Each row was made from one path, in order. Every step used is in the known rows, and no mark comes twice. Write each row's path.
Known rows
q/d/y/b/j/k/g/e/a/f: [  99   93 -225  242 -169  207 -428 -127 -159 -130 -380  289 -506 -122
  182  -90 -188  -98 -182  -18 -531 -312 -142   46  -80   56    5    9
   27  525  383  -88 -249 -152 -336 -120 -300 -173 -400  446 -578  -43
  205  249 -109  -70  194 -140 -342   82  -45  -12  285 -476  103   48
   92  153    6]
d/g/b/e/q/y/k/f/n: [ 470 -403  168   91  -80  145 -205 -223  -71 -283  132  254 -319  189
  -67   24 -134 -250 -210  -27 -155 -212 -202  229  274 -124  269  186
 -316  483  117 -128 -326 -467 -255 -107   54   39 -153  -13 -286   55
  351   82 -210  385  425   43  130  -88  315  262 -170  -53  290  468
   83 -292  103]
y/q/n/a/f/d/g/e: [ 181   79 -186   73 -280  474 -699 -323   41 -102 -185  177 -503 -146
  -44   73 -172 -190 -221   -6 -501  -89 -354  173   -2   -4  -59   -2
 -233  403   83   74 -145 -274 -193 -324 -260 -101  -36  153  -80 -301
  203    3 -258   45  251  220  253 -156  -74   58  -47  181  226   37
 -167  367  112]
y/k/d/g/e: [ 310  -68   21  293   18  133 -419 -495  -49 -183 -197 -117 -183 -188
 -155   77 -207 -286 -211   72 -437 -203 -435  160   34  -24  267  -42
 -206  572  204   38 -261 -279 -664 -386  -33 -187   62 -134 -315 -150
  337 -146  -45  374  412  -12  115 -173  -13   88   16 -106  -39  593
   28  -39  150]
n/a/q/y/b: [  48 -127  304  163  -19  250 -529 -240  106 -212  -78  153 -226  -26
   -9 -140  -83   90 -141 -253 -353 -289 -424 -182  -70   80 -199   76
  126  627  189 -427 -241 -308 -361 -335 -128 -284  208  -16  175 -215
  340  -73 -223   91  155  186  141 -303   58   98   93   69    7   30
 -101  155  408]
b/e/q/a/f/g/k/d: [  66  114   39   70 -204  366 -425 -154  -94 -206 -237  283 -435  131
   43  137 -124 -270  -36  -12 -437 -101 -241  305   24 -181  224   86
 -194  169  298   -3 -164 -472 -353   44   88 -309 -270  -63 -288  -84
  177  159 -136  137  -15   60  100  -21  192  159  175 -190   10  100
  184  136  143]
q/d/y/b: [-166  -19   52   55   30  122 -567 -152   76 -192 -114  140 -210  -65
 -124 -190 -225   14 -124 -219 -319 -281 -346   -5 -259   36  -97  -75
   16  769  467 -316 -259 -274 -285 -419 -288 -122   42 -103 -116 -280
  266  -27 -288   50    9   79 -130 -112 -235   14  131 -123  134  211
  149   89  -21]
k/g/e/a/q/f/d/y: [ 143   22  -11  257  -94  380 -560 -430 -111 -107  -67  363 -442   22
  178  -71  -40   90 -233  -74 -473 -210  -17   71 -106  -88   22  109
    3  504   38   33 -369 -224 -408  -89 -258  -41 -157  173 -159  -23
  235   -4 -282   51   46   28  134   28   15  -73  258 -390  237  -32
 -170  303  349]
j/b/e/a/q/y/k: [ -14 -233  202  406   -5  361 -267 -300  -22 -219 -114  204 -415  -28
  139   98  -90    5 -118   90 -443 -318 -133    9  101  114   57  -38
   73  503  145 -141 -289 -209 -558  -32  139 -197  132  165  -98   83
  348  220 -216  312  -31  -47  251  -69  209  218    7 -433  140   80
 -132 -112  371]
f/q/d/g/k/j: [ 222  201  178  133 -151  293 -342 -634   81 -448 -205    4 -207   72
  -27  -83 -116  -41 -336 -378 -268 -109 -103   97 -204  -62   87   22
 -217  565  541  101 -107 -203 -290 -332 -280 -257 -145 -277 -311 -194
  306    6  -72   97  -56  -65   56 -271 -121   86  105  -65 -298  251
  319   52 -141]
d/y/b/j/a: [-100  -71  148  373   41   45 -532  -98   20 -243 -375  205 -318   41
   36 -107 -135  101 -291  -90 -407 -228 -333 -155 -187  190 -117   34
  180  494  399 -116 -335  -54 -157 -336 -279 -129  -59  151  -29  -18
  519  -98 -253  -55  126   41 -105 -216 -114  163  -34 -354   49  214
  111 -298  163]
j/a/q/d/g/k/f/n: [ 340  180  243  336 -104  451 -480 -445  -64 -337 -242  353 -559   57
  164   65 -179  -31 -178 -398  -82   68   54  295  -67  -54  216  135
 -261  564  481   82  -66 -458 -165 -137 -234   98 -300  -14 -608   88
  141 -381 -199  381  -38   85  105  -49   -2  199   23  -37  -52  180
  101  -80 -190]
n/a/q/d: [  -5  128  157  133 -196  326 -535 -294  264 -219  -93  140 -315   -1
  -52   -8  -81   22 -200 -176 -367 -214 -353  -40 -203  -56  -43  -23
  -34  666  296 -158 -262 -411 -376 -351 -276  -83  207 -146  -34 -149
  142 -164 -308    5 -170  211  126 -172  -85  193  195   11  -71   86
   59  210  184]
y/b/e/q/a/f: [-119  -54 -120  123   88  182 -507   -4  -71  -88 -139  264 -409   83
 -228  -21  -98 -434  -54   20 -523 -128 -325  -29 -138  -66   45 -138
 -122  468    6 -159 -263 -310  -62 -286  153 -207   37   76 -199  -25
  408  174  -68  -24  195  204  108 -187  111  202   97  -94  274   85
  183   69  241]
y/b/j/k: [ -23  -17   99  276   73   -7 -492 -163   55 -232 -301   50 -240  -28
 -196 -165  -74 -205 -412  -50 -431 -244 -460 -283 -135   -3  -28    0
  -31  557  331  -43 -217  -43 -223 -417 -126 -187  -23  -64 -252  -26
  489  -95  137 -123  311  -84  -61 -277  -46  151   57 -299 -163  397
  410 -190  236]
y/d/k/g/q/n: [ 128  -21 -125  -11  178  209 -550 -314   47 -257 -386 -108 -402   10
  -49   23  -72 -297 -210 -304 -649 -243 -409  241 -256 -129   26  179
 -413  446  266   59 -210 -414 -224 -622 -271  120  226 -105 -585 -355
  245  -65 -123  -70  221  104  -12    2 -160  138  105   -7 -130  576
   50  120  157]
g/e/a/f/d/y/q/n: [ -74   57 -254  171 -200  446 -576 -257 -102    4 -249  256 -646  -79
   62   10 -240   36 -193  128 -525 -125 -218  163  -94  -46  -85   21
 -132  487  261   10 -227 -371 -191 -205 -357   -7   -7  356 -120 -191
  200  188 -496  -64   35  128  108  -52 -255   62   31 -199  388 -111
 -159  291  154]
g/k/j/b/e: [  79  212  224    7  121   67 -272 -257   16 -266 -325   48 -108   71
 -123   94 -128 -117 -283   18 -392 -214 -289   72 -266   70  157   60
   69  490  291   70 -172   65 -442   35  106 -272  -47  -98  -81 -110
  528  247   -7  157  -28  -94  136 -263   85  140   50 -491 -137  351
  428   20  113]
k/d/y/b: [ -20  -74  107  134   92   48 -489 -238  -50 -125 -148   51 -151  -26
  -95  -91 -238   38 -176 -113 -354 -245 -505  -14 -234  -25  -19  130
   49  641  417 -390 -392 -289 -429 -320 -243 -254  166 -161   -7 -215
  386 -170 -202  202  151  130 -146 -161 -169   -6   61 -156  124  392
  105   52  171]
y/q/n/a/f/d/k: [ -65  -66 -177  132 -182  444 -788 -309  134 -122 -268   93 -565  -33
  -62  114 -163   20 -156   -6 -506 -191 -432  192 -175    9 -288  125
 -262  363  172  200 -179 -433  -77 -418 -255  -74  -22  -42  -29 -353
  218  -85 -402 -179  -28  154  206 -150  -73  291 -170   42  184  164
  -52  256  108]
g/q/n/a: [  41   42  142  -31  -56  127 -507 -249  305 -196 -379   10 -324  221
 -145   64 -106 -155 -287  -88 -389 -201 -501  -44 -294 -129   73   45
 -116  632  216  -41 -251 -403 -239 -482 -301   21  352 -176   31 -293
  314  -24 -333 -152  180  183  122 -198 -203  233  197  246 -154  189
   18   97  282]
g/k/j/q/f/d/y/b/e/a: [ 198  124    2  376 -121  271 -417 -252   19 -133 -186  320 -342  167
    1 -143   54  221 -253  -57 -422  -37  -24  -42 -170  166  -38   39
  131  414  309   13  -55   21 -277  165  118  -97 -330  100   40 -145
  400  332 -157   36 -107   18  -32 -269  194  -11    6 -561  218   33
   42  240  257]
y/b/j/q/n/a/f/d/g: [  64  103  -81  269 -283  407 -560  -51  171 -180  -56  270 -532  -57
  108  -38  -84  -97  -47 -156 -427   14 -175 -153   20   68  -37  208
 -211  417  176  -24  -42   31   32 -332 -136  -13 -132  185   12  -83
  302 -125  -77   98  251  239  228  -97  -33   13   10   21   68   94
  -31  175  163]
e/a/f/g: [-112 -174  -25   86  188  268 -536    2   75 -299 -226  383 -433  -10
  168   13 -103 -141  -22 -193 -341 -241 -404   96 -183 -105  259  193
 -125  437   87   -9 -311 -286 -179 -245  -82 -422  -49  -73  -63  -94
  254   14 -175  -66  114  -63  458   53 -136  177  292 -269   49   39
  143  106  180]
e/a/q/y/b: [  53 -224  184  343  113  317 -419 -214   16 -177 -125  277 -339  -33
   63 -169 -102   69  -82 -301 -372 -302 -313 -179  -24    2  -55   96
  103  651  215 -415 -234 -274 -318 -286  -83 -247  245   94   18  -41
  356   50 -194  138  172   80  160 -241  -61  100  209 -143   41  -51
  -98   41  383]
d/k/f/n: [  26  -84   30   24  292   59 -581 -311  -36 -197 -263  164 -376   71
 -124  101 -160 -221 -204  -83 -145 -222 -411  144 -270 -185   82  276
 -290  550  163  133 -327 -528  -39 -427 -184  -39  -40 -253 -349   18
  489 -375 -152  -40  160    8  176  -25 -117  254 -115 -117   63  547
  277 -158  -14]
n/a/q/f/d/k/g: [ 153 -101   66  213  -78  379 -766 -486  129 -232  -89  194 -365   64
   51   35   37   67 -201 -214 -447 -275 -223  102 -190  -31 -188  208
 -128  384  -57  226 -320 -284 -288 -300 -153 -109 -174 -221  -70 -184
  247 -272 -183  -65  -20   56  236  -69  197  165   58 -148   34  240
  -62  273  303]
a/q/d/k/j/g/b: [ 223  112  110  183 -104  335 -277 -290   51 -290 -110    5 -231   33
  -42  136  -36   78 -158 -315 -403 -334 -265   71 -227    1  -97  354
 -328  563  271  -41  -63 -108 -351 -202  -81   -4   26 -140 -201 -207
  160 -166  -67  217  131  -26   -8 -342   46  271   67 -228 -286  319
   25  -84   58]
b/j/k/y: [  43  126  200  246  -37  -73 -403 -242  190 -244 -347 -184 -270   26
 -177  -40 -130  -72 -394   26 -478 -281 -444 -193 -204 -132   13  110
 -170  700  477   46 -526 -159 -380 -368 -371 -217  110 -106 -145    6
  452 -155  -56 -164  294 -124  -14 -189 -285  202   48 -422 -355  576
  298 -219  375]
j/q/y/b: [  25  -69  309   72  205  126 -462 -166   14 -191   26  103 -327    1
 -161 -170 -193  -83 -203 -270 -545 -112 -321 -190 -145  -23 -141   39
  -62  666  271 -288 -136 -235 -256 -345   12 -319  218  -99   72 -260
  459  -52 -114  169  301   50  165 -282 -130  107   -9  -89  -99  382
  -83  112  390]
d/g/e/a/f/q/y/b/j/k: [ 178 -151  -30  322 -120  287 -352 -424 -197 -234 -265  242 -408  -94
  160  -44  -95 -306 -271  -73 -459 -166 -233 -186   54   13  -31   11
 -120  335  312  -55 -140 -154 -167 -217 -117 -460 -239  402 -396  153
  386  178  116  126  548 -155  -70  -82  140    6  -50 -146   25  -83
  -62 -139  191]
b/e/q/a/f/d/k/j/g: [ 147   78 -205  237 -255  432 -500 -276   33 -100 -195  126 -516  103
 -164  179   36 -200 -195   82 -538 -237 -141  235 -232  -73 -236  193
 -370  175   -8  216 -269 -111 -162 -185   13 -359 -278  -97 -266 -143
  416  -60  -47 -236   -6   39  207 -222  256  339 -209 -384   29  243
    5  -10  104]
j/a/q/y: [  84    3  453  281   62  267 -536 -362   91 -199 -138   96 -441   14
   70   50 -158   76 -244 -240 -483 -113 -242   11 -151  -55 -134   52
  -79  573  377 -112 -258 -294 -356 -286 -235 -331  239    3  -39  -86
  353 -188 -363  169   47   52  297 -249  -52  248  -31 -209 -139  227
 -136 -119  398]
q/n/a/f/g/b: [ -66   20  112 -222    7  218 -486  112  182 -350 -191  232 -252   48
  145  125 -160 -121   82 -137 -244 -257 -489   82 -132  -14  277  401
 -221  471  105 -126 -147 -301 -128 -246 -151 -103  -20  -20  147 -216
   78  106 -397   99  133   82  287  -49  -40  176  312   85   18  104
  101  194  142]
j/g/k/f/d: [ 146   41   95   78   94  258 -417 -276   95 -260  -54  146 -202   30
 -210 -198 -193 -147 -283 -106 -236 -187 -247   97 -139 -122  -28  139
 -184  499  222  236 -103 -220 -294 -146  -93 -238 -431 -370 -210 -175
  217 -269 -160  -22   23 -169  205 -126   30  149  -84 -395  -95  484
  137  156  -43]
k/f/d/g: [ 207  -47  -59  137   59  209 -561 -298  111 -176   20  226 -289 -118
  -83  -49 -139 -287 -188 -246 -248 -119 -358   49 -188 -258   65  142
 -265  531  231  126 -278 -139 -135 -342 -225 -273  -66 -340 -203 -128
  367 -290 -127   37  204   95  293 -127  -39   76  -84 -201   21  589
  153   76   19]
b/j/k/y/q/f: [  -8  126  262  362  -25   -1 -571 -320  112 -209 -290  -38 -387  115
 -174  -79  -71    1 -566   15 -565 -153 -397 -231 -199  -61 -157  -29
 -193  595  501  219 -405 -364 -315 -314 -290  -29  162   11  -81  -90
  310  -51   32 -142  342  -85  -35 -197 -236  164  -87 -269 -100  414
   98 -152  517]
g/q/f/d/k/y/b/j/e: [  13 -158   10  144  -61  178 -716  -43   36 -158 -276  -34 -120  166
 -314   48  -32 -147 -121 -121 -408 -222 -361 -162 -318   -4 -228   71
 -286  502  343  279 -232 -196 -118 -136  -78   52   -2   -4 -125  -17
  426   23  432 -133  575  211 -128 -118  159  168 -131 -301  -46  359
  -36 -205  362]
j/k/f/g/b/e/a/q: [ 290  -83  -87  208  -37  303 -234  -52 -118 -249 -201  455 -428   43
  210  184   95 -231 -185 -167 -310 -204 -388  -33   42 -212  272  253
 -142  251  135 -114 -195 -181 -179  170   80 -170 -140    8 -335  157
  216  111  -75  161  178    0  -15 -204  368  191  182 -418  -47  268
  131  -16  267]
q/d/g/b/j/e: [ 175   31   98    1 -184  146 -440   71  142 -290   28  122 -102   21
  -41  133  -89 -203 -271 -215 -287 -301 -327  -31  122 -159  208  -25
 -135  483  406  -34 -107  -12 -270 -126 -287   21   65  -82 -276   29
  315   95  175  201  224   15  -67 -103   51  128   93 -286 -145  391
  221 -199  -63]
g/q/y/b/e/a/f: [  76 -318  -63   64  188  167 -478   17   66  -50 -199  228 -350   87
  -87    6  -70 -310  -70 -146 -571 -222 -466   46 -109  -85   36 -101
  -59  555  218 -180 -178 -277 -209   -9  121 -386  121  193  -81 -161
  339  395 -127   -6  441   97  145  -60  105   87  106 -181  236  -21
  -95    8  369]
j/g/k/f/n/a/q/y/d: [ 233  137  343   92  -77  409 -379 -334   36 -366  -51  188 -312   34
  103 -188  -30   82 -329 -149 -135 -170 -189  154   28   86  -38  351
 -136  395  308 -241 -128 -692 -431 -159 -221  -42 -243    1 -340 -118
   12 -363 -203  129 -160   75  140   53  195   96 -175  -51  104  145
 -162  211  124]
g/b/j/k: [  81   16  163  137  -10  -91 -325 -123  102 -282 -199   -9 -163   73
 -166   12  -73 -208 -468   25 -482 -269 -513 -225 -119 -134  169  162
 -125  548  346   68 -218  -53 -272 -235 -150  -70   25 -114 -180  -17
  371  -10  -53  -37  309 -151  -57 -279    1  299   69 -378 -269  517
  427 -263  270]
j/b/e/a/f/d/g: [  83 -211 -223  163  -13  414 -472 -126   37 -163  -63  416 -378  -90
   70  184 -106 -319  -49  -14 -442 -192 -248  184 -133  -34  225   93
  -87  360   14   54 -344   90 -229   57   68 -424 -142   36 -141   76
  360   84  -38  253   94   17  342  118  148  117  -27 -439  296   83
   49   78   35]
y/k/f/a/q: [ -49  -60   42  436  157  272 -305 -404  -36 -310 -101   63 -474  -11
   13 -103  -16  -76 -178 -106 -304  -33 -200 -158  -47  -30   52   98
  -80  632  196  223 -310 -384 -191 -405   17   51  -43 -119 -343   -3
  335 -173 -234   31   27   82  280 -302   -7  347  -13 -141  -30  413
  112  -38  323]
k/d/y/q/n: [ -39  134  137  163 -111  207 -529 -391  -10  -65 -206   13 -490   46
   34   40 -269  188 -374  -52 -448 -164 -388  114  -69 -157 -118   77
  -94  532  564 -251 -344 -499 -405 -398 -522   14  382  -62  -40 -301
  289 -113 -438  150  -33  135 -103 -150 -413    0   -7    5  121  335
  -48   93  196]

Write each row's path
[ 311   16   83  451 -226  427 -282 -399  141 -325 -269  122 -374   -3
  134  -53 -147  163   -3 -413 -311 -254 -132  119   31  -63  210   25
  -66  775  466 -155 -317 -282 -502 -171 -265  -27    8  -35 -241  -50
  115  -24 -261  311  102  -57   21 -109 -279   98  329 -171 -244   10
   -6  113   87] | e/a/q/d/g/k/y
[ 150   18  -39    6 -292  320 -358 -217 -285 -187 -217  475 -419  -26
   15 -139 -267 -208  -97 -181 -213 -101 -242   20 -285  -56 -153   64
 -179  408  449 -247 -185 -470 -214 -227 -146 -166 -324  122 -496 -170
  149   55  -58  146  316  108 -404 -129  150   82   46  -46   66  180
   69  190  -56] | j/k/f/g/e/q/d/y/b
[ 176  180   54   50   72  344 -619 -230  -88 -254 -479   64 -359 -316
  198  199 -110 -150   36 -170 -570 -132 -396  346 -414  225 -148  383
 -379  160  472  104  -45 -326 -298 -236  -74 -526 -144  338 -386 -294
  202  126 -144   37  137   98  211  -97  210  201 -238 -370  -31  351
 -180   27  174] | q/y/d/k/j/a/f/g/e
[ 402   96 -160  509 -432  335 -355 -375   24 -212 -514  120 -504 -110
  -46    4 -115  -82 -447  -65 -600 -315 -306  -48   34    2  -18  -77
  -80  537  530    5 -404 -276 -427 -204 -409  -56   17  275 -407    2
  261  133  -10  -31  365  -49 -350 -215 -274  164   49 -231 -216  186
 -150  -75  154] | b/j/k/y/q/d/g/e/a
[ 129  274  263  430 -199  342 -413 -369  -74 -278 -390  132 -375   24
  130  -92 -165  382 -136 -365 -316  -60  -22   74 -312  254 -145   58
   66  647  658 -178  -45 -134 -363 -132 -211  -62 -156  141 -245 -248
  229    8 -294  192 -161  125 -165 -406    0  158  127 -295 -120   32
  127   50   24] | g/k/j/a/q/d/y/b
[   5   23  179  -22 -220  214 -514 -218   23 -296 -236  189 -292   56
  296   78 -191  220  -59  -93 -254 -194 -425  306 -122    0  116  239
   44  317  431 -121 -264 -424 -534  -15 -224 -421 -321 -158   32 -392
   93  -88 -404  133  -48  -50   93   83   40   47  130 -145   33   83
  104  305   83] | n/a/f/g/k/d/y
[ -32   84  327  354 -340  305 -516 -225  -36 -313 -241  405 -212  111
  394  -98   26  368 -104 -196 -154 -180 -250 -106   72  192  -44  236
  205  242  500 -185  -65 -308 -441   24 -112   45 -326  154  103  -96
   86  -47  -94  239   59   93 -146  -24  219 -166  197  -80   96 -234
   28   67  290] | n/a/q/f/g/k/d/y/b/j
[-167  135  152   55 -181  221 -570   40 -115 -200 -126  258 -573  301
  -67  134  -90 -235 -337  159 -248  -92  -59  -11  -57 -215  177   84
 -237  361  109   48 -348 -490  -33 -266 -273   18   26  108 -397  252
  502 -118  224 -190   56  195  245   45   23  354   39 -183  101   55
  302 -198  184] | b/j/e/q/a/f/n
[ 173  -40   10  203   26  368 -192  -62  135 -187 -119  222 -347  144
   55  109   17  -76 -197  -53 -386 -362 -258    0  249  -92  227  152
  -99  466  -39 -274 -185  -76 -298  -61  -60  130  130  116  -51  179
  223   85 -284  302   68  -70   91 -160   -9   78  267 -244   52   -6
 -103  -67  218] | j/g/b/e/a/q/n
[ 118  -44 -209  189 -256  384 -592 -215   50  -99   22  281 -519   24
 -105   96  -26 -413 -147  -25 -520  -84 -172  191  -18 -241   82  -70
 -298  320   30   66 -324 -154 -114 -225  -40 -303 -129  -91 -272  -66
  366  -10 -121  -20  123  170  317  -83  154  180  -47 -151  203  152
  101   67  130] | b/e/q/a/f/d/g
[-155 -153    5   51 -341  293 -591 -127  111 -365 -213  154 -481   68
  175   51  -89   55  -45 -122 -360 -186 -288  271 -264   79   30  -21
 -223  526  370   61 -217 -530 -382 -253 -164 -165 -218  -92 -175 -573
  -56   14 -359 -146  103  117  161  101   81  248  139   44   77   38
  -67  147  109] | n/a/f/g/q/d/y/k
[ 242   -5 -230  255 -121  390 -455 -234  -27 -148 -293  171 -491 -154
  -42   52 -258 -153  -70 -171 -589 -208 -342  182 -113  -18   81  -70
 -215  693  323  -44 -386 -449 -350 -181 -239 -173  118  267 -231 -153
  122  165 -190  168  392  100   12  -61 -345  110  125  -76  110   57
 -267  223  122] | k/y/q/d/g/e/a/f
[ 279  -16  -71  -69 -258  322 -432 -387  -16 -149 -314  358 -384  151
 -214   99 -246 -255 -137   72 -148 -211 -353  182 -320  -53  -54  205
 -214  458  162   42 -323 -836 -138 -334 -184  119 -158   40 -364   64
  258 -126 -265   -5   80  249 -198  -48   89  399 -105  172  146  186
   27   94 -130] | g/e/q/d/k/f/n/a
[ 102  -44 -258  338 -120  308 -323  -71  -95 -102 -245  459 -281  -83
    2 -224 -105  -80 -212   93 -259 -355 -241 -179  -53  109 -153  217
  111  373  170  -61 -243  -78 -172  -75 -199  -82 -426  285 -143  133
  350  -32 -125 -130  209   22 -207  -76   57  -21  -52 -508  229   95
 -180  -20   15] | k/f/d/y/b/j/g/e/a
[ 277 -280    3   28 -154  396 -499 -246 -132  -85  133  288 -289 -122
 -158 -165 -287 -325   26 -190 -461  -79 -264   95  -63  -58 -118   63
 -275  511  136 -166 -167 -186 -234 -245   40 -409 -158  199 -126 -189
  296   87  -15  311  647  164  230 -133  156   45  -73   13  248   39
  -71  176  186] | a/f/d/g/e/q/y/b
[ 452  -80  -76   14 -285  246 -188  -77  273 -295 -154   13 -107   90
 -113   19  -69 -178  -68  -73 -438 -285 -539   85   34   45  220  241
 -208  463  198 -447 -536 -346 -334 -310 -229  154  284  124  -10  -24
  157  215 -343  314  220  333 -201 -149   31  155    8   93  148  335
  -73  128  226] | k/y/d/g/b/e/q/n/a
[ 252  119  100  157 -221  397 -536 -352  104 -261  -60  375 -477   23
  133   70  -58  -72 -190 -305  -30 -104 -185  120  -91 -138  146  210
 -206  601  258 -169 -296 -536 -161 -304 -364   56   -7 -120 -324   23
  171 -433 -176  172  -26  291  154    7  -28  100   83  215   90  137
   30  103  -57] | k/f/n/a/q/d/g
[  91 -228 -168   79 -119  224 -418 -119  -82  -34   67  389 -303   93
 -191 -187 -152 -157 -151  -32 -301 -117 -313   -4 -152 -128 -198    9
  -51  421  216 -196 -396 -240  -71 -123  -71 -159 -179  -24  -94  -27
  433   44 -226    9  140  282 -113 -173  209   59 -159 -314  430  311
  174   97  104] | k/f/d/y/b/e/q
[ -93  141  128  299 -127  254 -347 -346 -110 -364 -358  308 -330  110
  105 -184 -244   47 -208 -194 -204  -35  -51 -109 -234  164 -197    0
   22  437  780  112  -57 -409   18 -153 -302    8 -470  178 -358  114
  217   33 -338   18 -175   61 -435 -127   35  133 -115 -293   33  162
  115 -161 -201] | g/k/f/q/d/y/b/j/a
[  84   35  211  359 -252  199 -346 -358  -75 -247 -201   70 -369  151
   49 -123 -134  303 -627  -11 -496 -281 -295   83  182    5 -188   29
  109  289  544  -23 -223 -291 -573  -72 -332  -64 -188  -69  -99 -263
  271 -196 -167   74   77 -209 -204 -129 -167   29 -129 -328  -63  221
   -5  -97  131] | b/j/g/k/d/y/q
[ 253    2   65  116 -300  231 -404   59   29 -324  -75   13 -208   45
 -113   89 -142   -9 -332 -262 -455 -321 -346  -37  132  -72   28    0
 -160  559  503 -104 -329 -189 -302  -57 -385   95  198   28 -151  -58
  284  132  178  166  369  144 -230 -225 -131  179    4 -228 -160  430
  -34 -146  114] | k/y/q/d/g/b/j/e
